Below is a small trained network, with its code and all its weights. Each question gives an input and a class and asks what happens when units are switched off, that is, made to give their printed mean instead of their output.

import numpy as np


def w(rows, s, z=0):
    codes = np.array(rows[::2]) - 128.0
    scale = np.full(codes.shape[1], s)
    scale[-1] = z or s
    return codes * scale


def f(y):
    return np.maximum(y, 0)


def log_softmax(a):
    a = a - a.max(-1, keepdims=True)
    return a - np.log(np.exp(a).sum(-1, keepdims=True))


def net(x, mask):
    res = np.array(x, float).reshape(1, 6) / 4 @ E
    y = f(res @ A[0][:, :-1].T + A[0][:, -1])
    res = res + np.where(mask, y, B[0][:, -1]) @ B[0][:, :-1]
    return log_softmax(res[-1] @ U[:, :-1].T + U[:, -1])


A, B = {}, {}
E = w([
[70,185,239,110,156,166,112,163,123,143,57,50],'x0',
[129,145,45,47,78,42,118,240,86,109,115,33],'x1',
[97,114,201,194,4,34,203,104,239,70,113,106],'x2',
[106,243,84,231,139,188,189,172,128,149,215,69],'x3',
[75,54,141,102,103,219,73,225,229,146,196,131],'x4',
[12,75,73,31,169,82,214,47,128,254,156,61],'x5',
],0.0073)
A[0] = w([
[148,192,110,160,146,82,202,49,37,143,68,152,54],'n0',
[64,128,156,136,94,66,178,92,171,163,152,122,113],'n1',
[146,125,70,68,254,203,72,117,38,181,162,131,42],'n2',
[109,211,88,194,139,147,165,131,118,170,192,92,4],'n3',
[88,187,106,207,105,159,157,136,134,136,164,73,18],'n4',
[46,82,99,58,184,127,198,80,98,212,171,89,23],'n5',
[75,135,197,113,149,119,103,162,113,162,62,78,148],'n6',
[190,71,60,160,99,118,132,83,143,124,190,180,108],'n7',
[177,67,42,104,104,94,174,155,116,141,169,170,100],'n8',
[90,118,177,204,184,182,121,22,158,156,143,226,43],'n9',
[137,61,156,54,120,88,78,78,120,128,50,162,16],'n10',
[60,72,135,104,111,197,91,193,219,169,222,147,115],'n11',
],0.0078,0.0033)
B[0] = w([
[73,182,170,3,93,159,184,115,58,74,219,190,237],'n0',
[209,146,231,206,81,70,101,162,182,78,166,109,204],'n1',
[226,51,201,131,39,62,188,79,236,59,140,40,254],'n2',
[62,54,48,166,203,60,23,56,186,167,190,227,203],'n3',
[94,41,59,163,157,110,87,96,212,161,181,159,196],'n4',
[182,195,208,210,127,137,15,234,89,87,111,199,251],'n5',
[79,161,119,176,179,190,140,71,152,242,47,57,194],'n6',
[145,186,161,204,182,196,192,119,112,213,79,74,209],'n7',
[111,223,100,165,190,167,165,103,123,254,55,60,198],'n8',
[57,204,20,109,84,10,95,228,124,105,15,42,246],'n9',
[66,27,50,128,174,148,31,77,177,157,185,227,208],'n10',
[72,185,164,6,127,146,200,106,62,61,200,152,245],'n11',
],0.0064,0.0099)
U = w([
[37,11,58,137,221,117,17,26,187,166,191,237,39],'0',
[212,72,230,183,40,76,200,65,202,45,153,31,140],'1',
[62,197,31,78,110,29,82,236,63,140,80,15,253],'2',
[225,223,238,236,179,208,8,255,51,51,134,233,122],'3',
[21,210,201,3,133,196,224,57,15,70,221,193,38],'4',
[65,214,197,200,236,244,190,34,125,253,47,38,57],'5',
],0.0066,0.0045)

Each question gives the input, the list of numbers given to net, and the class t.
The units are the neurons (one row each of A and B). Each row of codes is followed by its name. A weight is (code - 128) times the scale printed after its matrix; where a second scale follows, it is the last column's (A, B and U).
mask holds one flag per neuron, in row order. A switched-off neuron (its flag False) gives its mean, the last column of its row in B, instead of its output. The means were averaged over made-up inputs and are rounded, as every weight is.
A unit's drop is (log p(t) with every unit on - log p(t) with that unit switched off) / (log p(t) with every unit on - log p(t) with every unit switched off).
The circuit of an input: a set's keep is (log p(t) with only the set's units on - log p(t) with every unit switched off) / (log p(t) with every unit on - log p(t) with every unit switched off). Starting from all 12 units, units are removed one at a time, each time the one whose removal leaves the highest keep (on an exact tie, the one counted first), for as long as the keep stays at least 0.8.
units of the circuit, in order: the units of the circuit, biggest drop first
most important unit: the unit with the biggest drop
top k neurons: the k neurons with the biggest drops, biggest first
drop of u: that unit's drop, to one decimal
input [8,-4,3,7,4,-6], class 5: most important unit -> n10
input [-4,2,-6,-7,-8,-7], class 4: top 4 neurons -> [n0 n5 n3 n4]
input [-8,1,1,6,-5,5], class 5: top 2 neurons -> [n8 n7]
input [-8,7,-7,-4,7,-1], class 5: units of the circuit, in order -> [n8 n7]
input [0,6,-7,2,6,3], class 1: top 2 neurons -> [n2 n9]
input [-1,-7,5,6,6,8], class 3: top 2 neurons -> [n5 n1]
input [6,1,-4,4,-8,-7], class 4: units of the circuit, in order -> [n0 n5]
input [1,-2,7,-7,4,-4], class 0: top 3 neurons -> [n10 n2 n5]
input [-1,0,5,2,-7,8], class 3: top 2 neurons -> [n5 n1]
input [2,4,-4,0,3,2], class 1: top 3 neurons -> [n2 n9 n0]
input [3,3,-6,-1,-6,-6], class 1: units of the circuit, in order -> [n2 n5]
input [7,3,-5,2,3,0], class 5: top 2 neurons -> [n6 n9]
input [-5,3,-2,-3,1,6], class 3: top 3 neurons -> [n5 n9 n6]
input [-1,8,-6,-8,-1,-8], class 0: top 3 neurons -> [n10 n5 n9]
input [6,5,-5,-2,-4,0], class 5: most important unit -> n6
input [1,-6,-8,-8,0,-8], class 0: top 2 neurons -> [n10 n5]
input [8,2,5,-1,5,1], class 5: top 2 neurons -> [n6 n2]
input [6,7,-5,7,-5,1], class 0: units of the circuit, in order -> [n3 n9]
input [7,4,3,0,-5,8], class 3: units of the circuit, in order -> [n5 n1]
input [1,-2,7,2,-8,-4], class 4: units of the circuit, in order -> [n0]
input [-1,-7,0,2,-7,-2], class 2: drop of n9 -> 1.6
input [0,-7,0,1,1,5], class 2: drop of n9 -> 1.1
input [3,7,-7,-4,6,-1], class 1: drop of n9 -> 0.2
